Here is a tiny trained network, its code and every weight. The questions are about switching its units off for an input and a target symbol, where a switched-off unit gives its printed mean instead of its output.

import numpy as np


def w(rows, s, z=0):
    codes = np.array(rows[::2]) - 128.0
    scale = np.full(codes.shape[1], s)
    scale[-1] = z or s
    return codes * scale


def norm(h):
    return h / np.sqrt((h * h).mean(-1, keepdims=True) + 1e-5)


def f(y):
    return y / 2 * (1 + np.tanh(0.7978845608 * (y + 0.044715 * y**3)))


def softmax(a):
    e = np.exp(a - a.max(-1, keepdims=True))
    return e / e.sum(-1, keepdims=True)


def log_softmax(a):
    a = a - a.max(-1, keepdims=True)
    return a - np.log(np.exp(a).sum(-1, keepdims=True))


def net(x, mask):
    ids = ['ΓΘΣαεηλτ'.index(c) for c in x.split()]
    T = len(ids)
    res = E[ids] + P[:T]
    r = norm(res)
    for j in range(2):
        rows = slice(2 * j, 2 * j + 2)
        q, k, v = (r @ M[0][rows].T for M in (Q, K, V))
        z = softmax(np.where(np.tri(T) > 0, q @ k.T / 2**0.5, -1e9)) @ v
        o = O[0][rows]
        res = res + np.where(mask[j], z, o[:, -1]) @ o[:, :-1]
    y = f(norm(res) @ A[0][:, :-1].T + A[0][:, -1])
    res = res + np.where(mask[2:6], y, B[0][:, -1]) @ B[0][:, :-1]
    return log_softmax(norm(res)[-1] @ U[:, :-1].T + U[:, -1])


Q, K, V, O, A, B = {}, {}, {}, {}, {}, {}
E = w([
[124,118,145,101,154],'Γ',
[131,167,99,91,59],'Θ',
[170,179,253,48,58],'Σ',
[103,121,136,103,107],'α',
[142,171,160,150,94],'ε',
[169,155,121,128,115],'η',
[133,125,139,117,112],'λ',
[117,181,124,131,128],'τ',
],0.037)
P = w([
[107,94,121,192,177],'0',
[171,236,184,8,154],'1',
[91,137,31,127,46],'2',
[172,215,172,25,130],'3',
[101,137,37,128,62],'4',
[192,208,164,16,130],'5',
[169,42,31,57,111],'6',
],0.013)
Q[0] = w([
[159,179,216,41,126],'head 0',
[162,65,133,165,47],'head 0',
[146,130,252,25,140],'head 1',
[108,221,223,131,107],'head 1',
],0.027)
K[0] = w([
[208,86,177,161,172],'head 0',
[119,72,35,126,95],'head 0',
[102,92,253,182,214],'head 1',
[75,172,226,146,137],'head 1',
],0.03)
V[0] = w([
[85,242,247,98,145],'head 0',
[94,46,131,234,119],'head 0',
[105,16,16,174,99],'head 1',
[19,174,40,159,252],'head 1',
],0.016)
O[0] = w([
[150,98,144,9,220,196],'head 0',
[53,201,179,134,119,16],'head 0',
[44,228,105,100,209,26],'head 1',
[140,131,3,123,67,2],'head 1',
],0.011,0.0083)
A[0] = w([
[7,2,110,131,153,121],'neuron 0',
[21,56,134,174,118,135],'neuron 1',
[131,114,186,132,82,25],'neuron 2',
[190,108,127,205,183,255],'neuron 3',
],0.039,0.0065)
B[0] = w([
[110,127,254,138,88,145],'neuron 0',
[143,47,47,136,121,150],'neuron 1',
[180,155,100,178,127,214],'neuron 2',
[50,131,123,135,118,250],'neuron 3',
],0.048,0.017)
U = w([
[141,176,115,57,35,12],'Γ',
[134,42,151,105,73,68],'Θ',
[128,124,249,91,120,103],'Σ',
[133,151,63,72,238,183],'α',
[205,168,175,102,141,169],'ε',
[159,159,86,210,106,42],'η',
[48,181,151,118,175,253],'λ',
[145,83,53,117,166,109],'τ',
],0.013,0.0038)

Each question gives the input, a string of symbols that net reads in full, and the target symbol t.
The units are the heads (2 rows each of Q, K, V and O) and the neurons (one row each of A and B). Each row of codes is followed by its name. A weight is (code - 128) times the scale printed after its matrix; where a second scale follows, it is the last column's (O, A, B and U).
mask holds one flag per unit, heads first, then neurons. A switched-off unit (its flag False) gives its mean, the last column of its rows in O or B, instead of its output. The means were averaged over made-up inputs and are rounded, as every weight is.
A unit's drop is (log p(t) with every unit on - log p(t) with that unit switched off) / (log p(t) with every unit on - log p(t) with every unit switched off).
The circuit of an input: a set's keep is (log p(t) with only the set's units on - log p(t) with every unit switched off) / (log p(t) with every unit on - log p(t) with every unit switched off). Starting from all 6 units, units are removed one at a time, each time the one whose removal leaves the highest keep (on an exact tie, the one counted first), for as long as the keep stays at least 0.8.
circuit, biggest first: the units of the circuit, biggest drop first
most important unit: the unit with the biggest drop
k most important neurons: the k neurons with the biggest drops, biggest first
heads that matter: for each layer, one digit per head in row order, 1 if its drop is at least 0.15 and else 0, layers parted by /
drop when u is switched off: that unit's drop, to one decimal
input α η ε Γ, target α: most important unit : head 1
input α η Θ ε, target α: circuit, biggest first : [head 1; head 0]
input ε η η λ Σ, target ε: heads that matter : 10
input Θ τ α ε, target Θ: heads that matter : 11
input Γ τ τ ε, target Γ: circuit, biggest first : [head 1; neuron 2; neuron 3]
input Σ ε τ, target α: heads that matter : 10
input η Γ Θ η α Γ, target η: circuit, biggest first : [neuron 2; head 0]
input α τ Γ Σ ε η, target α: heads that matter : 01
input η α α Θ η, target λ: circuit, biggest first : [head 1; neuron 2]
input ε α Γ η Γ, target Σ: 2 most important neurons : [neuron 0; neuron 3]
input α ε α α Γ λ, target α: heads that matter : 00
input Γ η τ λ Θ η, target Γ: 3 most important neurons : [neuron 2; neuron 3; neuron 1]
input Θ Σ η τ, target Θ: 2 most important neurons : [neuron 0; neuron 3]
input Θ ε ε η, target Θ: most important unit : head 0
input α η λ, target τ: 2 most important neurons : [neuron 1; neuron 3]
input Σ Γ ε α η λ, target Σ: 2 most important neurons : [neuron 1; neuron 3]
input Γ ε Σ Θ Γ τ, target Γ: drop when neuron 0 is switched off : -0.1
input η Θ τ η λ Σ, target η: drop when head 0 is switched off : 0.2
input ε η Θ Θ Θ, target Γ: drop when head 1 is switched off : 1.1
input Γ η η η Σ Γ, target Γ: most important unit : head 1
